Below are the code and all the weights of a small trained network. Each question names an input and a class and asks about switching units off, where a switched-off unit gives its printed mean instead of its output.

import numpy as np


def w(rows, s, z=0):
    codes = np.array(rows[::2]) - 128.0
    scale = np.full(codes.shape[1], s)
    scale[-1] = z or s
    return codes * scale


def norm(h):
    return h / np.sqrt((h * h).mean(-1, keepdims=True) + 1e-5)


def f(y):
    return np.maximum(y, 0)


def log_softmax(a):
    a = a - a.max(-1, keepdims=True)
    return a - np.log(np.exp(a).sum(-1, keepdims=True))


def net(x, mask):
    res = np.array(x, float).reshape(1, 7) / 4 @ E
    u = 0
    for l in range(3):
        y = f(norm(res) @ A[l][:, :-1].T + A[l][:, -1])
        res = res + np.where(mask[u : u + 13], y, B[l][:, -1]) @ B[l][:, :-1]
        u += 13
    return log_softmax(norm(res)[-1] @ U[:, :-1].T + U[:, -1])


A, B = {}, {}
E = w([
[127,128,130,128,128,128,129,128,128],'x0',
[128,127,130,128,127,130,129,127,126],'x1',
[138,238,68,227,147,132,18,62,73],'x2',
[73,95,75,129,155,140,47,219,167],'x3',
[129,128,128,128,129,125,128,126,128],'x4',
[138,67,131,118,246,149,129,92,77],'x5',
[253,127,132,181,148,151,119,182,192],'x6',
],0.0034)
A[0] = w([
[96,76,145,96,120,144,185,150,165,7],'L0N1',
[126,131,118,112,64,117,150,162,149,60],'L0N2',
[172,87,152,128,124,136,158,174,155,89],'L0N3',
[119,106,135,112,118,136,146,144,132,32],'L0N4',
[30,87,109,78,96,131,185,109,115,43],'L0N5',
[127,138,122,116,91,107,154,159,141,88],'L0N6',
[113,140,146,105,28,133,171,180,165,71],'L0N7',
[59,99,135,102,101,125,154,121,108,48],'L0N8',
[93,92,145,88,105,124,179,130,115,74],'L0N9',
[255,72,119,120,122,138,173,202,172,52],'L0N10',
[71,57,114,100,144,105,108,237,167,31],'L0N11',
[136,48,142,82,253,129,194,139,111,68],'L0N12',
[189,98,164,93,92,99,242,78,121,52],'L0N13',
],0.0086,0.0021)
B[0] = w([
[177,112,64,79,148,66,156,172,104,210],'L0N1',
[133,76,134,180,100,129,100,105,131,180],'L0N2',
[195,151,62,94,162,66,130,166,82,199],'L0N3',
[136,112,96,100,137,100,139,154,127,153],'L0N4',
[128,182,235,128,169,101,119,156,163,231],'L0N5',
[132,99,117,164,102,126,89,117,138,168],'L0N6',
[132,34,136,176,89,117,74,57,101,224],'L0N7',
[146,150,184,166,182,128,112,151,167,193],'L0N8',
[136,146,59,82,144,47,139,175,86,208],'L0N9',
[88,176,241,127,180,90,126,153,159,247],'L0N10',
[114,174,86,104,119,251,196,98,126,229],'L0N11',
[125,43,132,201,49,110,59,69,123,247],'L0N12',
[97,157,78,100,123,250,177,124,144,254],'L0N13',
],0.012,0.0068)
A[1] = w([
[157,222,60,145,141,97,105,154,98,20],'L1N1',
[100,211,98,105,137,254,193,126,120,17],'L1N2',
[147,140,113,127,111,130,99,98,111,115],'L1N3',
[135,133,96,132,117,103,73,87,105,63],'L1N4',
[98,172,50,85,119,241,151,143,142,6],'L1N5',
[148,151,106,134,123,105,107,137,117,1],'L1N6',
[122,191,105,140,145,239,171,138,105,86],'L1N7',
[143,157,97,140,117,82,124,113,114,79],'L1N8',
[132,137,210,135,182,102,121,171,184,62],'L1N9',
[77,222,234,121,171,75,111,185,86,43],'L1N10',
[141,160,57,115,160,93,136,153,76,53],'L1N11',
[105,200,222,134,188,79,129,164,125,16],'L1N12',
[129,203,185,130,198,113,139,128,150,108],'L1N13',
],0.0077,0.00088)
B[1] = w([
[121,97,93,63,164,95,167,135,102,186],'L1N1',
[45,161,32,167,116,208,210,115,91,242],'L1N2',
[119,58,141,103,119,92,151,158,162,171],'L1N3',
[197,89,152,108,59,103,154,178,120,190],'L1N4',
[55,184,128,141,128,233,182,38,78,212],'L1N5',
[126,125,159,104,133,106,146,124,82,146],'L1N6',
[93,101,35,108,104,155,201,95,180,233],'L1N7',
[152,86,142,93,149,145,131,165,102,158],'L1N8',
[42,241,135,136,145,90,86,74,113,239],'L1N9',
[205,143,185,171,254,131,57,161,239,253],'L1N10',
[140,145,123,65,90,97,177,169,149,180],'L1N11',
[122,175,173,134,194,117,56,177,207,248],'L1N12',
[103,168,204,109,136,109,102,163,192,241],'L1N13',
],0.0083,0.0055)
A[2] = w([
[111,76,130,151,132,133,57,108,74,62],'L2N1',
[146,176,74,184,107,167,76,108,46,79],'L2N2',
[77,71,109,114,100,165,137,100,101,107],'L2N3',
[141,31,93,241,63,109,2,83,97,2],'L2N4',
[130,142,109,164,127,106,106,122,99,19],'L2N5',
[159,158,98,124,139,125,73,126,155,63],'L2N6',
[138,137,145,160,113,118,115,145,73,83],'L2N7',
[115,71,103,184,100,125,55,138,129,7],'L2N8',
[131,123,112,134,132,138,165,131,198,178],'L2N9',
[100,114,135,181,22,46,108,67,146,67],'L2N10',
[154,60,154,175,61,132,76,53,109,94],'L2N11',
[171,43,117,233,60,118,53,52,97,36],'L2N12',
[137,98,74,127,73,151,41,122,183,57],'L2N13',
],0.007,0.00079)
B[2] = w([
[186,176,111,175,49,115,118,131,110,173],'L2N1',
[93,143,140,121,168,116,163,155,132,164],'L2N2',
[150,152,185,190,95,126,114,117,186,211],'L2N3',
[196,71,174,174,32,187,78,108,98,255],'L2N4',
[162,155,158,152,103,122,184,152,134,136],'L2N5',
[97,162,95,169,109,109,114,156,202,174],'L2N6',
[113,123,130,102,110,132,133,66,157,143],'L2N7',
[131,80,121,110,103,110,118,16,163,185],'L2N8',
[135,192,82,145,104,156,28,143,3,196],'L2N9',
[94,50,180,150,143,150,97,107,84,203],'L2N10',
[153,79,88,159,114,113,63,111,111,223],'L2N11',
[133,88,186,169,81,89,65,79,33,248],'L2N12',
[143,111,199,158,134,109,174,95,87,170],'L2N13',
],0.0081,0.0043)
U = w([
[113,218,218,147,219,88,50,153,221,254],'0',
[198,87,65,1,120,48,199,208,83,55],'1',
[173,41,189,197,34,123,53,53,75,117],'2',
[50,190,53,139,108,243,222,74,119,58],'3',
],0.0066,0.00063)

Each question gives the input, the list of numbers given to net, and the class t.
The units are the neurons (one row each of A and B). Each row of codes is followed by its name. A weight is (code - 128) times the scale printed after its matrix; where a second scale follows, it is the last column's (A, B and U).
mask holds one flag per neuron, layer by layer. A switched-off neuron (its flag False) gives its mean, the last column of its row in B, instead of its output. The means were averaged over made-up inputs and are rounded, as every weight is.
A unit's drop is (log p(t) with every unit on - log p(t) with that unit switched off) / (log p(t) with every unit on - log p(t) with every unit switched off).
The circuit of an input: a set's keep is (log p(t) with only the set's units on - log p(t) with every unit switched off) / (log p(t) with every unit on - log p(t) with every unit switched off). Starting from the 12 units with the biggest drops (on a tie, the unit counted first), units are removed one at a time, each time the one whose removal leaves the highest keep (on an exact tie, the one counted first), for as long as the keep stays at least 0.8.
circuit, biggest first: the units of the circuit, biggest drop first
most important unit: the unit with the biggest drop
k most important neurons: the k neurons with the biggest drops, biggest first
top k neurons in layer l: the k neurons of layer l with the biggest drops, biggest first
drop when u is switched off: that unit's drop, to one decimal
input [6,-6,-7,-3,2,7,-2], class 1: 2 most important neurons	(L0N1; L0N9)
input [8,2,-3,4,5,-5,4], class 2: most important unit	L0N7
input [0,-3,5,-1,-1,7,3], class 2: 3 most important neurons	(L0N10; L0N13; L0N5)
input [1,2,-7,4,7,1,1], class 1: 2 most important neurons	(L0N1; L0N3)
input [-7,-5,2,-7,7,-4,5], class 3: 2 most important neurons	(L0N13; L0N5)
input [-3,6,2,6,7,0,-4], class 3: 2 most important neurons	(L0N11; L0N10)
input [-8,4,5,6,-8,-8,6], class 2: 2 most important neurons	(L0N13; L0N5)
input [-4,4,-6,-4,3,-4,-1], class 1: 4 most important neurons	(L0N1; L0N9; L0N13; L0N7)
input [4,-5,-7,-1,-2,3,-6], class 1: top 3 neurons in layer 0	(L0N1; L0N9; L0N10)
input [7,-4,-6,7,-5,5,6], class 3: 4 most important neurons	(L0N11; L0N7; L0N5; L0N8)
input [4,-1,-4,3,0,-8,-5], class 2: 2 most important neurons	(L0N7; L0N10)
input [4,-3,-5,6,4,-4,2], class 3: 2 most important neurons	(L0N11; L0N12)
input [4,-6,-8,-2,3,2,-5], class 1: 4 most important neurons	(L0N1; L0N9; L0N10; L0N12)
input [1,-3,-5,-7,0,-5,-5], class 3: most important unit	L0N13
input [-6,-2,-3,-4,-5,8,7], class 2: top 4 neurons in layer 0	(L0N12; L0N5; L0N8; L0N9)
input [4,6,-5,-1,-1,2,-3], class 1: top 4 neurons in layer 0	(L0N1; L0N9; L0N10; L0N12)
input [2,0,7,-5,3,6,3], class 1: top 2 neurons in layer 0	(L0N10; L0N5)
input [7,-8,7,-5,5,-7,6], class 1: top 2 neurons in layer 0	(L0N10; L0N5)
input [8,3,2,8,-6,-1,-6], class 3: top 2 neurons in layer 0	(L0N11; L0N10)
input [6,-7,-2,-3,-5,-1,2], class 3: circuit, biggest first	(L0N13)
input [5,-5,2,-2,-2,-6,-4], class 2: top 2 neurons in layer 0	(L0N10; L0N7)
input [-6,7,8,-2,1,5,-1], class 1: drop when L0N10 is switched off	0.9
